Here is a tiny trained network, its code and every weight. The questions are about switching its units off for an input and a class, where a switched-off unit gives its printed mean instead of its output.

import numpy as np


def w(rows, s, z=0):
    codes = np.array(rows[::2]) - 128.0
    scale = np.full(codes.shape[1], s)
    scale[-1] = z or s
    return codes * scale


def norm(h):
    return h / np.sqrt((h * h).mean(-1, keepdims=True) + 1e-5)


def f(y):
    return y / 2 * (1 + np.tanh(0.7978845608 * (y + 0.044715 * y**3)))


def log_softmax(a):
    a = a - a.max(-1, keepdims=True)
    return a - np.log(np.exp(a).sum(-1, keepdims=True))


def net(x, mask):
    res = np.array(x, float).reshape(1, 5) / 4 @ E
    u = 0
    for l in range(4):
        y = f(norm(res) @ A[l][:, :-1].T + A[l][:, -1])
        res = res + np.where(mask[u : u + 7], y, B[l][:, -1]) @ B[l][:, :-1]
        u += 7
    return log_softmax(norm(res)[-1] @ U[:, :-1].T + U[:, -1])


A, B = {}, {}
E = w([
[133,20,53,69,196,222,34,139,143,22],'x0',
[104,142,169,185,95,155,116,158,236,94],'x1',
[182,159,47,197,37,44,158,83,70,82],'x2',
[112,67,153,86,200,162,146,145,97,164],'x3',
[19,81,18,112,79,255,197,206,114,178],'x4',
],0.00067)
A[0] = w([
[128,129,129,130,130,129,128,127,125,128,129],'L0N0',
[154,201,136,163,64,71,171,91,95,176,77],'L0N1',
[67,62,87,61,171,186,185,170,59,186,3],'L0N2',
[126,36,112,93,174,252,63,147,165,79,35],'L0N3',
[126,119,133,135,129,125,135,134,128,121,112],'L0N4',
[80,151,77,178,58,156,168,176,167,148,34],'L0N5',
[125,128,127,127,130,126,128,126,128,127,129],'L0N6',
],0.0023,0.00056)
B[0] = w([
[127,124,129,123,125,128,127,126,128,128,128],'L0N0',
[104,2,117,126,176,115,173,159,112,74,210],'L0N1',
[118,201,136,136,67,107,55,87,227,84,218],'L0N2',
[65,51,54,89,194,80,238,191,67,90,249],'L0N3',
[124,140,121,132,133,120,124,125,127,138,124],'L0N4',
[138,109,76,84,163,137,85,106,102,63,183],'L0N5',
[128,127,128,128,127,127,127,129,127,128,128],'L0N6',
],0.0016,0.0013)
A[1] = w([
[124,155,62,90,110,222,54,119,117,136,7],'L1N0',
[80,173,228,110,167,237,89,187,222,203,89],'L1N1',
[131,155,119,125,120,126,122,119,124,137,144],'L1N2',
[106,92,112,90,162,254,25,141,177,95,84],'L1N3',
[132,130,129,129,128,128,128,134,127,128,126],'L1N4',
[131,132,130,136,132,130,128,132,128,131,127],'L1N5',
[127,148,141,143,121,133,122,115,143,146,145],'L1N6',
],0.002,0.0019)
B[1] = w([
[147,196,103,167,109,65,152,128,91,170,3],'L1N0',
[96,209,184,65,60,6,168,57,185,180,251],'L1N1',
[129,109,143,124,131,151,123,127,142,127,146],'L1N2',
[119,110,112,149,158,55,190,146,69,146,231],'L1N3',
[131,128,126,127,130,129,132,126,130,126,122],'L1N4',
[125,122,125,122,122,124,128,124,124,123,121],'L1N5',
[119,93,123,98,105,140,127,102,124,112,141],'L1N6',
],0.002,0.00048)
A[2] = w([
[194,145,109,201,86,89,70,116,171,2,242],'L2N0',
[125,107,150,144,153,137,133,153,137,125,93],'L2N1',
[191,174,215,152,155,40,103,55,141,157,116],'L2N2',
[133,142,111,117,106,114,122,102,119,129,128],'L2N3',
[86,206,10,166,5,196,151,135,124,176,135],'L2N4',
[126,106,140,135,145,131,132,143,131,122,41],'L2N5',
[96,91,186,118,166,152,124,130,175,148,5],'L2N6',
],0.0018,0.00022)
B[2] = w([
[127,141,161,136,92,204,74,120,241,110,252],'L2N0',
[131,149,89,115,101,114,135,118,104,122,127],'L2N1',
[58,104,59,68,132,164,142,186,124,136,254],'L2N2',
[128,114,160,138,152,142,126,139,150,137,131],'L2N3',
[79,23,101,62,252,186,121,201,152,52,222],'L2N4',
[130,151,100,122,113,119,133,132,113,133,125],'L2N5',
[99,127,80,90,100,101,156,110,101,113,129],'L2N6',
],0.0017,0.0008)
A[3] = w([
[37,94,3,73,179,223,143,187,88,131,102],'L3N0',
[161,165,197,174,99,67,124,92,178,124,112],'L3N1',
[193,126,135,182,94,76,114,93,114,75,84],'L3N2',
[162,137,107,103,153,120,84,89,105,119,86],'L3N3',
[156,119,159,108,191,124,77,107,134,125,158],'L3N4',
[117,130,135,124,120,184,135,156,115,172,248],'L3N5',
[191,159,118,53,211,105,40,82,57,157,163],'L3N6',
],0.0024,0.0011)
B[3] = w([
[15,60,116,27,244,52,173,209,249,50,253],'L3N0',
[61,131,56,39,152,152,118,120,134,143,149],'L3N1',
[50,161,197,45,139,153,130,118,178,199,134],'L3N2',
[94,135,149,192,80,141,171,178,181,129,124],'L3N3',
[80,134,80,167,50,133,183,147,155,121,144],'L3N4',
[161,91,121,140,103,46,126,60,113,64,148],'L3N5',
[136,89,79,231,36,213,105,129,202,30,156],'L3N6',
],0.0016,0.0027)
U = w([
[88,73,63,100,211,126,152,203,138,85,147],'0',
[179,240,61,176,222,223,70,229,61,217,13],'1',
[177,117,134,177,123,111,169,120,34,183,111],'2',
[195,254,52,177,239,227,55,251,44,237,5],'3',
[187,135,119,187,87,192,59,108,160,89,135],'4',
[195,254,51,177,240,228,56,249,45,237,5],'5',
[100,189,177,83,113,91,135,105,158,197,132],'6',
],0.0093,0.012)

Each question gives the input, the list of numbers given to net, and the class t.
The units are the neurons (one row each of A and B). Each row of codes is followed by its name. A weight is (code - 128) times the scale printed after its matrix; where a second scale follows, it is the last column's (A, B and U).
mask holds one flag per neuron, layer by layer. A switched-off neuron (its flag False) gives its mean, the last column of its row in B, instead of its output. The means were averaged over made-up inputs and are rounded, as every weight is.
A unit's drop is (log p(t) with every unit on - log p(t) with that unit switched off) / (log p(t) with every unit on - log p(t) with every unit switched off).
The circuit of an input: a set's keep is (log p(t) with only the set's units on - log p(t) with every unit switched off) / (log p(t) with every unit on - log p(t) with every unit switched off). Starting from the 12 units with the biggest drops (on a tie, the unit counted first), units are removed one at a time, each time the one whose removal leaves the highest keep (on an exact tie, the one counted first), for as long as the keep stays at least 0.8.
circuit, biggest first: the units of the circuit, biggest drop first
k most important neurons: the k neurons with the biggest drops, biggest first
k most important neurons of layer l: the k neurons of layer l with the biggest drops, biggest first
drop of u: that unit's drop, to one decimal
input [0,-7,-6,-2,-8], class 4: circuit, biggest first -> L3N6, L3N0
input [-6,1,-3,3,6], class 6: 4 most important neurons -> L1N1, L0N3, L0N2, L3N0
input [-4,-1,-7,0,8], class 6: 3 most important neurons -> L1N1, L0N2, L0N1
input [-4,-7,-8,1,7], class 6: circuit, biggest first -> L1N1, L0N2
input [8,1,5,-2,-3], class 4: 3 most important neurons -> L3N0, L2N2, L2N4
input [2,8,2,-6,0], class 4: circuit, biggest first -> L3N0
input [2,-4,-2,5,-5], class 4: circuit, biggest first -> L3N6, L2N4, L3N0
input [0,3,-3,5,-2], class 6: 4 most important neurons -> L1N1, L0N1, L2N4, L3N0
input [0,1,1,-2,0], class 4: circuit, biggest first -> L0N3, L3N0
input [-8,-5,4,4,-4], class 2: circuit, biggest first -> L3N0, L1N1
input [2,2,-3,-2,-3], class 6: circuit, biggest first -> L0N1, L1N1
input [-8,-4,-5,3,4], class 6: circuit, biggest first -> L1N1, L0N3
input [4,8,-7,2,-8], class 6: 2 most important neurons -> L1N1, L3N0
input [-3,4,-1,-8,-1], class 4: 3 most important neurons -> L3N0, L2N0, L1N1
input [0,5,4,7,-5], class 4: circuit, biggest first -> L3N0
input [-3,-2,-7,2,7], class 6: circuit, biggest first -> L1N1, L0N2
input [1,8,-8,-6,-6], class 6: 2 most important neurons -> L1N1, L3N0
input [-4,-3,-1,-6,1], class 2: 3 most important neurons of layer 0 -> L0N1, L0N3, L0N2
input [-5,7,-6,3,3], class 6: drop of L1N1 -> 0.4
input [-7,4,8,-7,7], class 0: circuit, biggest first -> L2N4
input [3,-2,-2,-5,-6], class 4: drop of L3N0 -> 0.2
input [1,5,5,7,-7], class 4: drop of L3N0 -> 0.5
input [-1,1,-8,-5,-3], class 6: drop of L1N4 -> 0.0
